Here is a tiny trained network, its code and every weight. The questions are about switching its units off for an input and a target symbol, where a switched-off unit gives its printed mean instead of its output.

import numpy as np


def w(rows, s, z=0):
    codes = np.array(rows[::2]) - 128.0
    scale = np.full(codes.shape[1], s)
    scale[-1] = z or s
    return codes * scale


def f(y):
    return y / 2 * (1 + np.tanh(0.7978845608 * (y + 0.044715 * y**3)))


def softmax(a):
    e = np.exp(a - a.max(-1, keepdims=True))
    return e / e.sum(-1, keepdims=True)


def log_softmax(a):
    a = a - a.max(-1, keepdims=True)
    return a - np.log(np.exp(a).sum(-1, keepdims=True))


def net(x, mask):
    ids = ['εζθλμπστω'.index(c) for c in x.split()]
    T = len(ids)
    res = E[ids] + P[:T]
    r = res
    for j in range(2):
        rows = slice(3 * j, 3 * j + 3)
        q, k, v = (r @ M[0][rows].T for M in (Q, K, V))
        z = softmax(np.where(np.tri(T) > 0, q @ k.T / 3**0.5, -1e9)) @ v
        o = O[0][rows]
        res = res + np.where(mask[j], z, o[:, -1]) @ o[:, :-1]
    y = f(res @ A[0][:, :-1].T + A[0][:, -1])
    res = res + np.where(mask[2:6], y, B[0][:, -1]) @ B[0][:, :-1]
    return log_softmax(res[-1] @ U[:, :-1].T + U[:, -1])


Q, K, V, O, A, B = {}, {}, {}, {}, {}, {}
E = w([
[143,65,151,128,66],'ε',
[117,23,87,42,182],'ζ',
[222,190,118,135,170],'θ',
[94,143,198,143,120],'λ',
[129,130,145,175,76],'μ',
[104,92,217,129,235],'π',
[120,75,119,179,207],'σ',
[89,134,143,7,111],'τ',
[100,210,182,73,72],'ω',
],0.019)
P = w([
[89,137,129,175,211],'0',
[100,150,39,68,104],'1',
[221,83,255,94,115],'2',
[59,132,164,177,197],'3',
[95,153,64,83,84],'4',
[184,77,234,127,73],'5',
[37,114,182,175,189],'6',
],0.0092)
Q[0] = w([
[153,83,92,129,128],'H1',
[132,99,187,91,2],'H1',
[202,187,49,198,40],'H1',
[241,86,43,85,120],'H2',
[226,117,215,154,176],'H2',
[108,187,104,49,175],'H2',
],0.0098)
K[0] = w([
[182,90,74,138,132],'H1',
[138,137,163,129,65],'H1',
[248,152,125,126,125],'H1',
[168,103,65,132,128],'H2',
[114,135,117,183,138],'H2',
[123,181,121,73,165],'H2',
],0.014)
V[0] = w([
[47,209,83,215,111],'H1',
[90,151,158,73,55],'H1',
[125,215,154,111,44],'H1',
[96,96,39,38,61],'H2',
[7,199,91,94,128],'H2',
[46,88,154,216,254],'H2',
],0.0057)
O[0] = w([
[175,198,216,141,137,71],'H1',
[186,154,119,94,107,251],'H1',
[188,75,170,113,66,201],'H1',
[100,87,15,103,74,29],'H2',
[1,185,114,160,73,216],'H2',
[91,82,224,124,121,224],'H2',
],0.0059,0.0024)
A[0] = w([
[98,199,124,104,161,115],'N1',
[123,86,148,253,143,83],'N2',
[148,154,158,82,62,2],'N3',
[137,155,158,222,153,62],'N4',
],0.015,0.0065)
B[0] = w([
[132,184,157,102,196,209],'N1',
[173,39,161,86,111,254],'N2',
[158,92,84,191,194,236],'N3',
[101,132,7,210,68,241],'N4',
],0.013,0.0069)
U = w([
[127,73,43,147,112,1],'ε',
[59,168,182,74,73,195],'ζ',
[81,126,82,125,164,101],'θ',
[160,89,140,140,160,172],'λ',
[246,99,180,63,153,159],'μ',
[161,110,83,132,32,125],'π',
[115,151,188,143,203,81],'σ',
[123,156,65,209,163,79],'τ',
[55,158,124,187,50,172],'ω',
],0.011,0.0095)

Each question gives the input, a string of symbols that net reads in full, and the target symbol t.
The units are the heads (3 rows each of Q, K, V and O) and the neurons (one row each of A and B). Each row of codes is followed by its name. A weight is (code - 128) times the scale printed after its matrix; where a second scale follows, it is the last column's (O, A, B and U).
mask holds one flag per unit, heads first, then neurons. A switched-off unit (its flag False) gives its mean, the last column of its rows in O or B, instead of its output. The means were averaged over made-up inputs and are rounded, as every weight is.
A unit's drop is (log p(t) with every unit on - log p(t) with that unit switched off) / (log p(t) with every unit on - log p(t) with every unit switched off).
The circuit of an input: a set's keep is (log p(t) with only the set's units on - log p(t) with every unit switched off) / (log p(t) with every unit on - log p(t) with every unit switched off). Starting from all 6 units, units are removed one at a time, each time the one whose removal leaves the highest keep (on an exact tie, the one counted first), for as long as the keep stays at least 0.8.
units of the circuit, in order: the units of the circuit, biggest drop first
k most important neurons: the k neurons with the biggest drops, biggest first
which heads matter: for each layer, one digit per head in row order, 1 if its drop is at least 0.15 and else 0, layers parted by /
drop of u: that unit's drop, to one decimal
input ω σ σ π λ, target ζ: which heads matter : 00
input τ θ μ ω λ ω, target λ: which heads matter : 10
input ζ σ τ ε π μ, target μ: 2 most important neurons : [N4; N2]
input π π θ θ π ω μ, target π: which heads matter : 00
input λ λ τ λ ω, target τ: 2 most important neurons : [N3; N2]
input ζ λ θ θ π, target σ: units of the circuit, in order : [H1; N4; N1]
input π ζ ζ θ ω, target τ: units of the circuit, in order : [N3; N2]
input τ λ σ, target μ: units of the circuit, in order : [N2]
input λ ω σ λ, target ω: units of the circuit, in order : [N4; H2]
input λ π θ λ, target ω: 2 most important neurons : [N4; N3]
input π ε τ τ λ, target ζ: units of the circuit, in order : [N4; N3]
input ε σ λ τ τ, target θ: units of the circuit, in order : [H2; N3; N1]
input ζ π θ μ π ω, target λ: 2 most important neurons : [N3; N2]
input θ ζ ω ω τ, target θ: 3 most important neurons : [N3; N2; N4]
input ζ λ ζ ε, target μ: 2 most important neurons : [N4; N2]
input ε λ θ ζ ω π ω, target σ: most important neuron : [N3]
input σ λ λ ζ θ μ, target μ: 2 most important neurons : [N2; N4]
input λ θ μ σ, target ε: drop of N4 : 2.6
input λ λ τ ω, target σ: drop of N1 : 0.3
input π λ π μ, target π: drop of N4 : 1.1
input π λ ω π π, target σ: most important neuron : [N1]
input μ τ θ ζ, target θ: 3 most important neurons : [N2; N4; N3]
